Below is a small trained network, with its code and all its weights. Each question gives an input and a class and asks what happens when units are switched off, that is, made to give their printed mean instead of their output.

import numpy as np


def w(rows, s, z=0):
    codes = np.array(rows[::2]) - 128.0
    scale = np.full(codes.shape[1], s)
    scale[-1] = z or s
    return codes * scale


def f(y):
    return np.maximum(y, 0)


def log_softmax(a):
    a = a - a.max(-1, keepdims=True)
    return a - np.log(np.exp(a).sum(-1, keepdims=True))


def net(x, mask):
    res = np.array(x, float).reshape(1, 8) / 4 @ E
    y = f(res @ A[0][:, :-1].T + A[0][:, -1])
    res = res + np.where(mask, y, B[0][:, -1]) @ B[0][:, :-1]
    return log_softmax(res[-1] @ U[:, :-1].T + U[:, -1])


A, B = {}, {}
E = w([
[120,97,149,130,138,160,94,97],'x0',
[131,129,131,123,132,126,131,121],'x1',
[119,120,124,137,127,129,123,124],'x2',
[78,90,107,15,28,108,98,110],'x3',
[88,110,143,171,128,34,189,103],'x4',
[183,63,2,115,162,109,156,85],'x5',
[198,66,162,147,103,48,41,178],'x6',
[117,115,129,123,139,124,132,133],'x7',
],0.0083)
A[0] = w([
[141,116,161,211,172,159,156,120,30],'n1',
[92,218,95,63,196,153,181,81,72],'n2',
[87,115,95,56,14,125,116,94,32],'n3',
[168,68,52,106,191,82,155,69,77],'n4',
[208,74,144,137,129,63,59,198,183],'n5',
[64,129,86,114,170,205,189,127,114],'n6',
[124,73,150,123,155,207,72,67,248],'n7',
[62,93,156,197,108,17,198,45,222],'n8',
[190,56,3,126,155,136,144,102,80],'n9',
[83,96,108,74,54,131,136,116,33],'n10',
[149,167,130,168,217,106,145,160,46],'n11',
[74,139,222,139,123,123,107,192,151],'n12',
[188,162,118,199,194,165,124,129,54],'n13',
[174,132,139,189,178,152,161,134,25],'n14',
[121,170,110,106,112,149,165,106,74],'n15',
[193,57,138,168,97,86,74,205,72],'n16',
[60,115,115,138,128,212,212,83,4],'n17',
],0.0076,0.0028)
B[0] = w([
[108,118,149,95,173,65,98,149,179],'n1',
[157,95,166,145,114,134,144,100,205],'n2',
[108,76,100,110,193,66,39,158,223],'n3',
[44,172,175,139,125,141,156,192,214],'n4',
[174,81,164,150,107,169,220,95,254],'n5',
[163,100,138,141,110,135,161,79,202],'n6',
[176,213,26,138,94,147,139,154,203],'n7',
[247,204,41,29,103,173,114,160,240],'n8',
[1,173,150,147,84,135,161,223,230],'n9',
[144,88,136,121,193,76,47,125,193],'n10',
[141,115,111,97,134,70,67,116,186],'n11',
[76,191,174,139,114,132,157,167,216],'n12',
[132,104,106,144,168,116,46,118,200],'n13',
[124,86,126,107,186,57,53,152,179],'n14',
[161,81,162,146,156,113,146,109,162],'n15',
[146,91,158,132,78,108,178,86,224],'n16',
[140,38,182,134,120,130,171,88,191],'n17',
],0.0076,0.0077)
U = w([
[105,50,134,112,217,38,37,129,27],'0',
[155,31,175,149,99,151,233,46,97],'1',
[2,188,171,141,110,162,176,213,70],'2',
[191,159,84,84,126,186,134,157,224],'3',
[145,146,94,134,107,151,141,129,252],'4',
],0.0074,0.0035)

Each question gives the input, the list of numbers given to net, and the class t.
The units are the neurons (one row each of A and B). Each row of codes is followed by its name. A weight is (code - 128) times the scale printed after its matrix; where a second scale follows, it is the last column's (A, B and U).
mask holds one flag per neuron, in row order. A switched-off neuron (its flag False) gives its mean, the last column of its row in B, instead of its output. The means were averaged over made-up inputs and are rounded, as every weight is.
A unit's drop is (log p(t) with every unit on - log p(t) with that unit switched off) / (log p(t) with every unit on - log p(t) with every unit switched off).
The circuit of an input: a set's keep is (log p(t) with only the set's units on - log p(t) with every unit switched off) / (log p(t) with every unit on - log p(t) with every unit switched off). Starting from the 12 units with the biggest drops (on a tie, the unit counted first), units are removed one at a time, each time the one whose removal leaves the highest keep (on an exact tie, the one counted first), for as long as the keep stays at least 0.8.
units of the circuit, in order: the units of the circuit, biggest drop first
unit that matters most: the unit with the biggest drop
k most important neurons: the k neurons with the biggest drops, biggest first
drop of u: that unit's drop, to one decimal
input [4,-6,-3,-6,8,2,-5,4], class 3: 3 most important neurons => (n8 n3 n10)
input [2,-5,-6,1,4,0,2,-2], class 3: unit that matters most => n8
input [-4,2,-3,-6,8,0,5,6], class 3: 2 most important neurons => (n8 n3)
input [-7,0,1,4,-3,8,4,-6], class 2: 2 most important neurons => (n9 n4)
input [-8,3,-1,8,-5,-6,-2,0], class 0: units of the circuit, in order => (n3 n10)
input [-1,-8,5,-5,-6,-3,6,-6], class 1: 4 most important neurons => (n5 n16 n8 n3)
input [2,2,8,-1,-5,0,6,-1], class 1: units of the circuit, in order => (n5 n16)
input [-8,-6,0,-2,7,-6,-3,-2], class 4: 2 most important neurons => (n8 n9)
input [5,0,-3,3,8,8,-7,-7], class 2: 3 most important neurons => (n9 n4 n5)
input [-1,0,-6,1,8,6,1,-6], class 3: 2 most important neurons => (n8 n12)
input [-2,-7,1,-8,-4,-2,-8,7], class 0: 2 most important neurons => (n14 n13)
input [8,7,3,-6,7,-6,5,5], class 4: 3 most important neurons => (n8 n3 n12)
input [0,0,-4,3,4,7,4,-7], class 2: units of the circuit, in order => (n9 n4)
input [0,-8,6,7,-5,-2,2,1], class 0: units of the circuit, in order => (n3)
input [8,8,4,4,-3,1,8,-2], class 1: 3 most important neurons => (n5 n16 n8)
input [2,1,2,-4,5,-3,-2,-4], class 3: 3 most important neurons => (n8 n3 n9)
input [-5,-3,2,-4,1,1,5,0], class 1: 3 most important neurons => (n5 n16 n3)
input [-1,6,-5,1,0,7,-2,8], class 2: 2 most important neurons => (n9 n4)
input [-6,4,-7,0,1,6,8,-4], class 1: 2 most important neurons => (n5 n16)
input [-4,-5,0,-3,-6,5,-6,7], class 1: unit that matters most => n6
input [-4,-3,0,-4,7,4,-5,-2], class 3: 3 most important neurons => (n8 n5 n16)
input [-8,-2,0,6,-5,2,-8,-5], class 1: drop of n3 => -0.1
input [-5,-5,4,7,7,-1,-4,3], class 0: drop of n7 => 0.2
input [4,-7,0,-2,-3,3,6,-5], class 1: drop of n5 => 0.4
input [6,5,-2,2,6,3,-3,7], class 3: drop of n8 => 0.9
